Where the symbols take the states:
jn ~ fr
jn ^ cg
jn + nl
jn % lz
rq ~ td
rq ^ nq
rq + fq
rq % fr
dd ~ fc
dd ^ ng
dd + ds
dd % lj
ct ~ gf
ct ^ lp
ct + bz
ct % ds
cg ~ ns
cg ^ nh
cg + fr
cg % pp
nh ~ cf
nh ^ zg
nh + ns
nh % rt
fr ~ nq
fr ^ ns
fr + rq
fr % cg
sb ~ ft
sb ^ fq
sb + hn
sb % bq
qh ~ jn
qh ^ lz
qh + jq
qh % hn
bg ~ dd
bg ^ lj
bg + zj
bg % rn
lz ~ cg
lz ^ pp
lz + jn
lz % ft
jt ~ dn
jt ^ jq
jt + lf
jt % cl
pg ~ bg
pg ^ rn
pg + tb
pg % sm
fc ~ qp
fc ^ md
fc + lp
fc % ng
bq ~ fq
bq ^ rq
bq + sb
bq % nl
ch ~ lf
ch ^ jt
ch + lj
ch % gf
ft ~ pp
ft ^ hj
ft + lz
ft % fq
lp ~ cl
lp ^ qp
lp + gf
lp % fc
gf ~ jt
gf ^ cl
gf + ch
gf % lp
sm ~ rn
sm ^ bz
sm + pg
sm % dh
lj ~ ng
lj ^ lf
lj + dd
lj % ch
lf ~ cn
lf ^ dn
lf + ng
lf % jt
zg ~ dh
zg ^ rj
zg + cf
zg % ql
md ~ hn
md ^ sb
md + qp
md % cn
hm ~ pg
hm ^ sm
hm + ph
hm % cf
ph ~ tb
ph ^ pg
ph + zp
ph % hm
dn ~ bq
dn ^ nl
dn + cn
dn % jq
dh ~ bz
dh ^ ct
dh + sm
dh % rj
nq ~ ph
nq ^ hm
nq + td
nq % ns
qp ~ qh
qp ^ hn
qp + cl
qp % md
nl ~ rq
nl ^ fr
nl + bq
nl % jn
hn ~ lz
hn ^ ft
hn + qh
hn % sb
jq ~ nl
jq ^ jn
jq + dn
jq % qh
rt ~ zg
rt ^ ql
rt + nh
rt % zp
zp ~ ql
zp ^ tb
zp + rt
zp % ph
zj ~ ds
zj ^ dd
zj + rj
zj % bg
ql ~ rj
ql ^ zj
ql + zg
ql % tb
ns ~ hm
ns ^ cf
ns + nq
ns % nh
rn ~ lj
rn ^ ch
rn + bg
rn % bz
fq ~ hj
fq ^ td
fq + ft
fq % rq
cf ~ sm
cf ^ dh
cf + hm
cf % zg
ds ~ lp
ds ^ fc
ds + ct
ds % dd
td ~ zp
td ^ ph
td + hj
td % nq
cl ~ jq
cl ^ qh
cl + jt
cl % qp
cn ~ sb
cn ^ bq
cn + md
cn % dn
tb ~ zj
tb ^ bg
tb + ql
tb % pg
pp ~ nh
pp ^ rt
pp + cg
pp % hj
rj ~ ct
rj ^ ds
rj + dh
rj % zj
ng ~ md
ng ^ cn
ng + fc
ng % lf
bz ~ ch
bz ^ gf
bz + rn
bz % ct
hj ~ rt
hj ^ zp
hj + pp
hj % td

Each row, then its state:
0.097 0.059 -0.197 0.053 -0.123 -0.087 0.070 0.070 0.073 -0.110 0.168 -0.179 0.054 0.011 -0.185 0.029 -0.205 -0.034 0.076 0.005 0.069 -0.024 -0.086 0.051 -0.301 0.084 -0.088 -0.043 -0.088 0.085 0.015 0.050 0.098 0.019 -0.063 0.112 0.126
state: qh
0.102 0.161 -0.048 -0.101 -0.135 -0.073 -0.087 -0.095 0.111 -0.094 0.050 0.105 0.057 0.004 -0.126 0.215 -0.191 -0.051 0.115 -0.026 0.143 -0.097 -0.074 -0.006 -0.147 -0.008 -0.116 0.020 0.013 -0.034 -0.006 -0.140 0.095 -0.326 -0.193 -0.014 -0.065
state: jn
0.189 0.016 -0.034 0.007 -0.054 -0.101 0.073 0.065 0.184 0.131 0.108 -0.081 0.007 0.114 -0.110 -0.215 -0.165 0.118 0.010 -0.138 -0.010 -0.136 0.063 -0.027 -0.047 0.138 0.022 -0.028 0.159 0.139 0.087 -0.086 0.123 -0.099 -0.083 -0.025 0.066
state: cl
0.027 -0.076 0.069 0.070 0.068 0.062 0.070 0.124 0.042 0.128 0.059 -0.034 -0.080 0.093 0.101 -0.319 0.181 0.132 -0.219 -0.085 -0.130 0.015 0.070 -0.012 0.186 -0.041 0.102 -0.036 0.098 -0.001 0.076 0.037 0.057 0.234 0.072 -0.018 0.056
state: bz
-0.052 -0.093 0.168 -0.088 0.124 0.066 -0.086 -0.020 -0.048 0.046 -0.132 0.225 -0.052 -0.004 0.213 -0.018 0.245 -0.017 -0.133 -0.103 -0.064 -0.016 0.079 -0.082 0.348 -0.077 0.163 0.007 0.175 -0.188 0.035 -0.048 -0.015 0.026 0.036 -0.153 -0.118
state: tb
0.027 0.124 -0.022 -0.160 -0.039 0.050 -0.111 -0.073 -0.008 -0.049 -0.097 0.267 0.019 0.025 -0.034 0.187 0.051 -0.034 -0.086 -0.059 -0.002 -0.036 -0.062 -0.007 -0.012 -0.074 -0.046 -0.088 -0.126 -0.267 -0.037 -0.115 0.138 -0.050 -0.169 -0.101 -0.060
state: hj
0.074 0.041 -0.174 0.094 -0.072 -0.060 0.004 0.023 0.031 -0.088 0.126 -0.213 0.080 -0.048 -0.152 0.011 -0.294 -0.039 0.150 0.082 0.125 0.029 -0.065 0.058 -0.201 0.060 -0.122 -0.077 -0.085 0.147 0.014 0.032 -0.026 -0.101 0.008 0.175 0.090
state: jq
0.098 0.067 -0.027 0.076 -0.085 -0.101 0.026 -0.035 0.108 0.027 0.070 -0.152 0.106 0.009 -0.072 -0.050 -0.313 -0.004 0.157 0.032 0.106 -0.032 0.027 -0.085 -0.086 0.097 -0.021 0.003 0.112 0.256 0.004 -0.043 -0.014 -0.178 -0.069 0.037 0.047
state: md
0.003 0.100 -0.039 -0.189 -0.054 0.029 -0.083 -0.103 -0.090 -0.139 -0.049 0.238 -0.027 -0.027 -0.041 0.202 0.118 -0.054 -0.098 -0.042 0.021 0.027 0.044 -0.021 -0.086 -0.066 -0.121 -0.091 -0.218 -0.314 -0.037 -0.105 0.126 0.039 -0.143 -0.023 -0.072
state: pp
-0.183 -0.067 0.047 -0.083 0.086 0.105 -0.065 -0.015 -0.229 -0.134 -0.138 0.096 -0.068 -0.084 0.062 0.146 0.216 -0.136 -0.103 0.125 -0.073 0.089 -0.044 0.065 0.042 -0.061 -0.038 -0.027 -0.174 -0.220 -0.126 0.067 -0.123 0.135 0.082 0.045 -0.019
state: ph
0.055 -0.062 0.067 0.039 0.072 -0.042 0.100 0.090 0.114 0.184 0.075 -0.024 -0.066 0.094 0.120 -0.287 0.139 0.137 -0.136 -0.115 -0.109 -0.010 0.107 -0.109 0.194 0.063 0.194 0.029 0.208 0.054 0.115 0.015 -0.007 0.058 0.062 -0.114 0.013
state: ds
-0.024 0.115 -0.030 -0.117 -0.099 0.019 -0.056 -0.123 -0.059 -0.058 -0.031 0.195 -0.088 0.017 -0.090 0.255 0.133 -0.024 -0.095 -0.044 -0.032 -0.045 -0.091 0.037 -0.098 -0.073 -0.112 -0.087 -0.190 -0.303 -0.127 -0.088 0.106 0.016 -0.072 -0.025 -0.066
state: pp
0.149 0.029 -0.185 0.064 -0.135 -0.034 0.025 -0.027 0.079 -0.101 0.143 -0.089 0.060 -0.004 -0.188 -0.018 -0.133 0.016 -0.011 -0.017 0.056 -0.025 -0.076 0.061 -0.237 0.077 -0.126 -0.107 -0.211 -0.073 0.014 0.049 0.167 0.035 -0.142 0.094 0.119
state: hn
0.117 0.059 -0.247 0.032 -0.080 -0.057 0.102 0.063 0.106 -0.103 0.136 -0.070 0.009 -0.036 -0.214 -0.012 -0.217 0.020 0.071 -0.024 0.012 -0.025 -0.092 0.025 -0.247 0.113 -0.134 -0.152 -0.170 -0.015 0.068 -0.038 0.187 0.029 -0.128 0.129 0.109
state: hn
-0.184 -0.183 0.126 0.012 0.169 0.077 -0.009 0.110 -0.136 0.065 -0.065 -0.099 -0.045 -0.068 0.131 -0.110 0.069 -0.043 -0.021 0.099 -0.040 0.129 0.049 0.048 0.191 -0.090 0.115 0.032 0.033 0.097 -0.060 0.125 -0.176 0.193 0.183 0.049 -0.004
state: rj
-0.024 -0.159 -0.016 0.153 0.089 -0.018 0.063 0.129 -0.055 0.047 0.095 -0.301 0.002 -0.031 0.067 -0.250 -0.101 -0.009 0.083 0.149 0.000 0.003 0.021 0.012 0.026 0.111 0.059 0.066 0.097 0.229 -0.021 0.077 -0.103 0.117 0.176 0.152 0.153
state: gf
0.171 0.147 -0.211 0.051 -0.170 -0.075 0.012 0.032 0.097 -0.125 0.127 0.029 0.018 0.026 -0.165 0.002 -0.095 0.052 0.002 -0.133 0.020 -0.086 -0.030 -0.040 -0.268 0.035 -0.124 -0.070 -0.164 -0.097 0.043 -0.080 0.141 0.014 -0.209 0.009 0.056
state: sb
0.153 0.116 -0.117 -0.106 -0.124 -0.136 -0.038 -0.122 0.093 -0.058 -0.008 0.066 0.078 0.061 -0.148 0.169 -0.186 -0.013 0.023 -0.053 0.090 -0.110 -0.079 -0.038 -0.190 0.072 -0.114 -0.065 -0.053 -0.074 0.088 -0.075 0.183 -0.314 -0.216 -0.067 -0.060
state: nl
0.113 0.091 -0.230 0.031 -0.133 -0.038 0.052 -0.013 0.042 -0.101 0.157 -0.070 0.019 0.059 -0.201 0.012 -0.167 0.032 0.060 -0.044 0.016 -0.040 -0.042 0.093 -0.277 0.079 -0.088 -0.112 -0.179 -0.010 0.060 -0.014 0.151 0.036 -0.100 0.153 0.112
state: hn
0.103 0.133 -0.234 0.057 -0.097 -0.070 0.031 -0.025 0.043 -0.090 0.127 0.044 0.068 0.125 -0.178 0.042 -0.052 -0.003 -0.043 -0.058 -0.001 -0.065 -0.051 -0.012 -0.223 0.045 -0.120 -0.083 -0.134 -0.095 0.054 -0.073 0.149 -0.054 -0.234 0.015 -0.022
state: sb

In each set, the symbols that take the first to the second take the third to the fourth, perhaps in another order. Give the fourth.
Answer with the state's name.
0.140 0.060 -0.029 0.078 -0.094 -0.109 0.047 0.006 0.044 -0.022 0.119 -0.124 0.129 -0.076 -0.056 0.041 -0.316 -0.059 0.157 0.086 0.089 -0.065 -0.044 0.000 -0.175 0.094 -0.086 0.013 0.067 0.281 -0.014 -0.009 -0.035 -0.189 -0.065 0.075 0.101
to 0.197 0.145 -0.179 -0.009 -0.100 -0.071 0.034 -0.037 0.142 -0.032 0.139 -0.028 0.026 0.094 -0.222 0.047 -0.101 0.072 0.044 -0.068 0.040 -0.078 -0.100 -0.005 -0.213 0.065 -0.135 -0.089 -0.143 -0.153 0.037 -0.063 0.226 -0.018 -0.207 0.047 -0.001
as 0.133 -0.050 -0.109 0.196 -0.005 0.000 0.188 0.166 0.080 0.096 0.169 -0.171 -0.002 0.065 -0.026 -0.349 0.001 0.125 -0.012 -0.067 -0.053 -0.059 0.081 -0.045 -0.082 0.092 0.052 -0.055 -0.010 0.074 0.084 0.050 0.149 0.218 0.069 0.064 0.149
to md

-0.052 0.059 0.093 -0.187 -0.059 0.012 -0.101 -0.175 -0.072 -0.025 -0.101 0.174 0.009 -0.047 0.016 0.298 0.000 -0.066 0.033 0.059 0.030 0.055 -0.012 -0.042 0.016 -0.072 -0.035 0.034 -0.027 -0.081 -0.016 -0.098 -0.047 -0.192 -0.110 -0.085 -0.182
to -0.059 -0.073 0.216 -0.030 0.119 0.078 -0.089 -0.055 -0.031 0.081 -0.152 0.118 -0.077 0.010 0.162 0.012 0.170 -0.002 -0.058 -0.029 0.012 0.027 0.071 -0.016 0.323 -0.102 0.163 0.127 0.184 0.006 -0.016 -0.045 -0.109 -0.022 0.099 -0.106 -0.117
as -0.055 -0.038 0.200 -0.083 0.112 0.078 -0.023 -0.063 -0.040 0.079 -0.121 0.180 -0.066 0.005 0.143 -0.015 0.269 0.038 -0.111 -0.046 -0.081 -0.047 0.150 -0.059 0.348 -0.111 0.123 0.015 0.231 -0.137 0.036 -0.009 -0.043 0.071 -0.012 -0.131 -0.147
to ds

-0.011 -0.069 0.137 -0.108 0.072 0.062 -0.027 -0.064 -0.050 0.081 -0.195 0.198 -0.049 0.103 0.135 -0.017 0.243 0.026 -0.164 -0.080 -0.042 -0.077 0.073 -0.022 0.302 -0.091 0.115 0.060 0.107 -0.150 0.042 -0.039 -0.062 0.039 0.036 -0.181 -0.075
to -0.051 -0.008 0.190 -0.106 0.105 0.097 -0.036 -0.090 -0.037 0.081 -0.154 0.233 -0.092 0.008 0.144 -0.058 0.259 0.047 -0.209 -0.099 -0.114 0.008 0.054 -0.052 0.221 -0.117 0.091 -0.045 0.074 -0.210 -0.007 -0.057 0.062 0.084 -0.020 -0.202 -0.149
as 0.063 -0.099 0.053 0.049 0.064 -0.019 0.054 0.059 0.062 0.187 0.063 -0.080 -0.028 0.021 0.159 -0.281 -0.002 0.133 0.006 -0.092 -0.001 -0.078 0.116 -0.125 0.151 0.076 0.191 0.148 0.317 0.216 0.083 0.017 -0.003 -0.021 0.119 -0.063 0.047
to ds

0.108 0.085 -0.061 0.081 -0.107 -0.100 0.083 0.008 0.124 0.047 0.104 -0.097 0.096 0.011 -0.049 -0.010 -0.347 0.013 0.207 -0.023 0.079 -0.113 -0.010 -0.037 -0.114 0.091 -0.036 0.031 0.071 0.238 0.091 -0.034 0.018 -0.144 -0.016 0.060 0.056
to 0.050 0.015 -0.083 0.123 -0.095 -0.108 0.059 0.059 0.071 -0.068 0.108 -0.180 0.089 -0.017 -0.117 0.011 -0.303 -0.047 0.219 0.011 0.111 -0.022 -0.039 0.023 -0.126 0.134 -0.058 0.052 0.048 0.211 0.049 -0.033 -0.083 -0.244 -0.038 0.039 0.056
as 0.043 0.009 -0.109 0.054 -0.086 -0.139 0.022 0.006 0.097 -0.019 0.084 -0.210 0.113 -0.025 -0.124 0.095 -0.268 -0.062 0.229 0.056 0.096 0.012 -0.065 0.017 -0.230 0.064 -0.108 0.021 -0.011 0.212 0.022 0.015 -0.030 -0.120 -0.036 0.127 0.097
to jq

0.100 -0.038 -0.110 0.082 0.033 0.034 0.163 0.162 0.054 0.072 0.161 -0.189 0.020 0.101 -0.052 -0.306 0.056 0.078 -0.071 -0.014 -0.042 -0.065 0.079 -0.036 -0.091 0.089 0.100 -0.063 0.049 0.139 0.121 0.115 0.075 0.211 0.037 0.093 0.118
to 0.050 -0.039 -0.011 0.153 0.029 -0.010 0.128 0.155 0.003 0.087 0.073 -0.304 0.025 -0.008 0.025 -0.269 -0.056 0.003 0.049 0.045 -0.019 0.001 -0.011 -0.018 -0.044 0.060 0.041 0.046 -0.011 0.166 0.038 0.066 -0.055 0.119 0.167 0.119 0.151
as 0.127 0.090 -0.080 0.103 -0.070 -0.127 0.049 0.018 0.171 0.061 0.155 -0.164 0.087 0.038 -0.075 0.007 -0.264 -0.002 0.227 0.009 0.071 -0.058 -0.024 -0.056 -0.117 0.133 -0.065 0.073 0.126 0.214 0.067 -0.113 0.013 -0.202 -0.031 0.070 -0.031
to cl

-0.058 0.077 -0.104 -0.088 -0.095 0.020 -0.063 -0.124 -0.065 -0.182 -0.081 0.058 0.038 -0.075 -0.093 0.299 -0.178 -0.171 0.130 0.147 0.113 0.100 -0.092 0.057 -0.173 -0.004 -0.212 -0.089 -0.232 -0.085 -0.123 -0.053 -0.005 -0.151 -0.030 0.049 0.006
to -0.187 -0.013 0.039 -0.127 0.116 0.122 -0.069 -0.017 -0.181 -0.059 -0.137 0.061 -0.054 -0.077 0.063 0.041 0.241 -0.083 -0.190 0.016 -0.080 0.125 0.025 0.030 0.100 -0.143 0.033 -0.097 -0.072 -0.271 -0.150 0.084 -0.008 0.209 0.097 -0.033 -0.034
as 0.031 -0.078 -0.061 0.230 0.014 -0.020 0.110 0.154 0.064 0.044 0.187 -0.200 -0.003 0.067 -0.060 -0.299 -0.038 0.121 0.017 0.015 -0.029 0.026 0.082 -0.066 -0.061 0.060 0.094 -0.068 0.010 0.170 0.024 0.127 -0.011 0.246 0.138 0.117 0.126
to sb

-0.069 0.071 -0.066 -0.053 -0.076 0.001 -0.034 -0.072 -0.075 -0.177 -0.014 0.044 -0.004 -0.092 -0.142 0.268 -0.041 -0.094 0.075 0.064 0.093 0.066 -0.155 0.083 -0.137 -0.050 -0.151 -0.026 -0.260 -0.136 -0.111 -0.035 -0.015 -0.051 -0.068 0.079 -0.037
to -0.044 0.123 -0.044 -0.152 -0.083 0.062 -0.061 -0.109 -0.103 -0.172 -0.029 0.108 0.030 -0.056 -0.144 0.249 0.002 -0.094 -0.035 0.039 -0.004 0.046 -0.099 0.077 -0.120 -0.070 -0.128 -0.062 -0.232 -0.233 -0.085 -0.012 0.073 -0.060 -0.080 -0.031 -0.033
as 0.059 0.057 -0.174 0.090 -0.073 -0.125 0.057 0.092 -0.001 -0.047 0.150 -0.171 0.061 -0.024 -0.212 -0.026 -0.154 0.006 0.051 0.061 0.107 0.008 -0.125 0.038 -0.272 0.119 -0.088 -0.108 -0.104 0.089 -0.007 -0.030 0.050 0.014 -0.044 0.134 0.109
to hn

0.058 -0.064 0.075 0.064 0.053 -0.007 0.106 0.147 0.084 0.132 0.050 0.044 -0.042 0.121 0.043 -0.272 0.169 0.090 -0.091 -0.119 -0.074 -0.107 0.080 -0.124 0.151 -0.015 0.187 -0.052 0.150 0.087 0.125 0.033 -0.007 0.179 0.077 -0.105 0.022
to -0.006 -0.142 -0.053 0.192 0.055 0.028 0.110 0.140 -0.048 0.074 0.101 -0.240 -0.034 0.038 -0.038 -0.237 -0.012 0.015 0.056 0.071 -0.017 0.054 0.037 0.033 0.047 0.101 0.021 0.013 0.067 0.227 0.049 0.093 -0.079 0.195 0.152 0.149 0.158
as 0.228 0.005 -0.184 0.090 -0.068 -0.083 0.110 0.069 0.151 0.110 0.173 -0.085 0.018 0.105 -0.045 -0.276 0.029 0.166 -0.043 -0.162 -0.068 -0.164 0.091 -0.047 -0.055 0.082 0.042 -0.001 0.088 0.063 0.121 -0.042 0.102 0.074 -0.086 -0.033 0.064
to jq

0.032 -0.086 0.031 0.028 0.064 0.001 0.088 0.090 0.091 0.177 0.039 -0.023 -0.052 0.110 0.061 -0.274 0.144 0.130 -0.113 -0.141 -0.101 -0.113 0.084 -0.080 0.186 0.012 0.144 -0.004 0.176 -0.027 0.038 0.015 0.083 0.208 0.085 -0.085 0.088
to 0.070 -0.051 0.112 0.018 0.130 -0.005 0.052 0.121 0.146 0.230 0.024 0.008 -0.068 0.095 0.064 -0.269 0.090 0.135 -0.081 -0.155 -0.065 -0.115 0.093 -0.128 0.263 0.027 0.158 0.043 0.200 0.085 0.087 0.008 0.049 0.076 -0.006 -0.062 -0.012
as -0.183 -0.102 0.161 0.018 0.099 0.094 -0.012 0.093 -0.149 0.110 -0.060 -0.025 -0.042 -0.071 0.209 -0.009 0.144 -0.059 -0.012 0.109 -0.043 0.111 0.015 -0.002 0.218 -0.108 0.104 0.116 0.089 0.107 -0.058 0.044 -0.188 0.058 0.224 0.043 -0.021
to rj

-0.231 -0.085 0.019 -0.086 0.106 0.095 -0.082 -0.079 -0.153 -0.096 -0.174 0.091 -0.076 -0.130 0.038 0.217 0.077 -0.142 -0.033 0.135 -0.024 0.226 -0.063 0.081 0.031 -0.107 -0.041 0.067 -0.158 -0.103 -0.168 0.026 -0.095 -0.035 0.164 0.033 -0.070
to -0.031 -0.050 0.069 -0.123 0.219 0.098 -0.005 -0.034 0.001 0.089 -0.093 0.237 -0.082 0.048 0.120 -0.073 0.312 0.069 -0.163 -0.082 -0.110 -0.022 0.056 -0.045 0.187 -0.129 0.082 0.028 0.045 -0.233 0.019 -0.041 0.024 0.116 -0.002 -0.100 -0.162
as 0.008 0.106 0.068 -0.215 -0.071 -0.031 -0.124 -0.120 -0.018 -0.021 -0.157 0.225 0.029 -0.004 0.023 0.246 0.029 -0.057 -0.043 -0.052 0.061 0.009 -0.049 -0.029 0.053 -0.038 -0.069 -0.007 -0.093 -0.144 -0.019 -0.121 0.052 -0.198 -0.124 -0.156 -0.195
to ph

-0.105 -0.152 0.060 0.114 0.118 0.118 0.002 0.135 -0.103 0.052 -0.011 -0.087 -0.068 -0.040 0.111 -0.275 0.175 0.035 -0.102 0.033 -0.098 0.030 0.064 -0.005 0.152 -0.039 0.126 -0.029 0.024 0.025 0.051 0.133 -0.050 0.307 0.152 0.079 0.117
to -0.166 -0.160 0.129 0.084 0.123 0.101 0.014 0.085 -0.135 0.024 -0.049 -0.075 -0.027 -0.088 0.209 -0.142 0.095 -0.046 -0.004 0.062 -0.049 0.092 0.061 0.045 0.196 -0.001 0.078 0.060 0.086 0.146 -0.087 0.173 -0.183 0.137 0.229 0.071 0.088
as 0.048 0.123 0.042 -0.114 -0.059 -0.038 -0.088 -0.155 -0.002 -0.071 -0.112 0.262 0.039 0.049 -0.007 0.215 0.108 -0.008 -0.039 -0.059 -0.035 -0.094 -0.028 -0.010 -0.023 -0.074 -0.052 0.004 -0.075 -0.248 -0.015 -0.150 0.065 -0.148 -0.157 -0.131 -0.220
to pp

0.106 0.065 -0.226 0.061 -0.109 -0.040 0.041 0.033 -0.005 -0.054 0.090 -0.108 0.091 0.033 -0.118 0.016 -0.188 -0.066 0.111 0.073 0.067 -0.003 -0.089 0.068 -0.305 0.067 -0.125 -0.105 -0.132 0.096 0.034 0.019 0.063 0.066 -0.062 0.152 0.063
to 0.152 0.162 -0.178 -0.032 -0.135 -0.061 0.020 -0.023 0.086 -0.103 0.112 0.016 0.066 0.045 -0.183 0.060 -0.116 0.063 -0.005 -0.098 -0.016 -0.096 0.033 0.036 -0.208 0.026 -0.108 -0.134 -0.138 -0.082 0.042 -0.106 0.191 -0.073 -0.162 0.008 0.027
as 0.127 -0.029 -0.084 0.128 0.003 -0.030 0.091 0.127 0.179 0.049 0.154 -0.099 -0.011 0.066 -0.080 -0.331 0.043 0.136 -0.014 -0.127 -0.029 -0.187 0.059 -0.036 -0.037 0.119 0.043 -0.049 0.011 0.097 0.135 -0.005 0.141 0.144 -0.040 -0.002 0.141
to cl

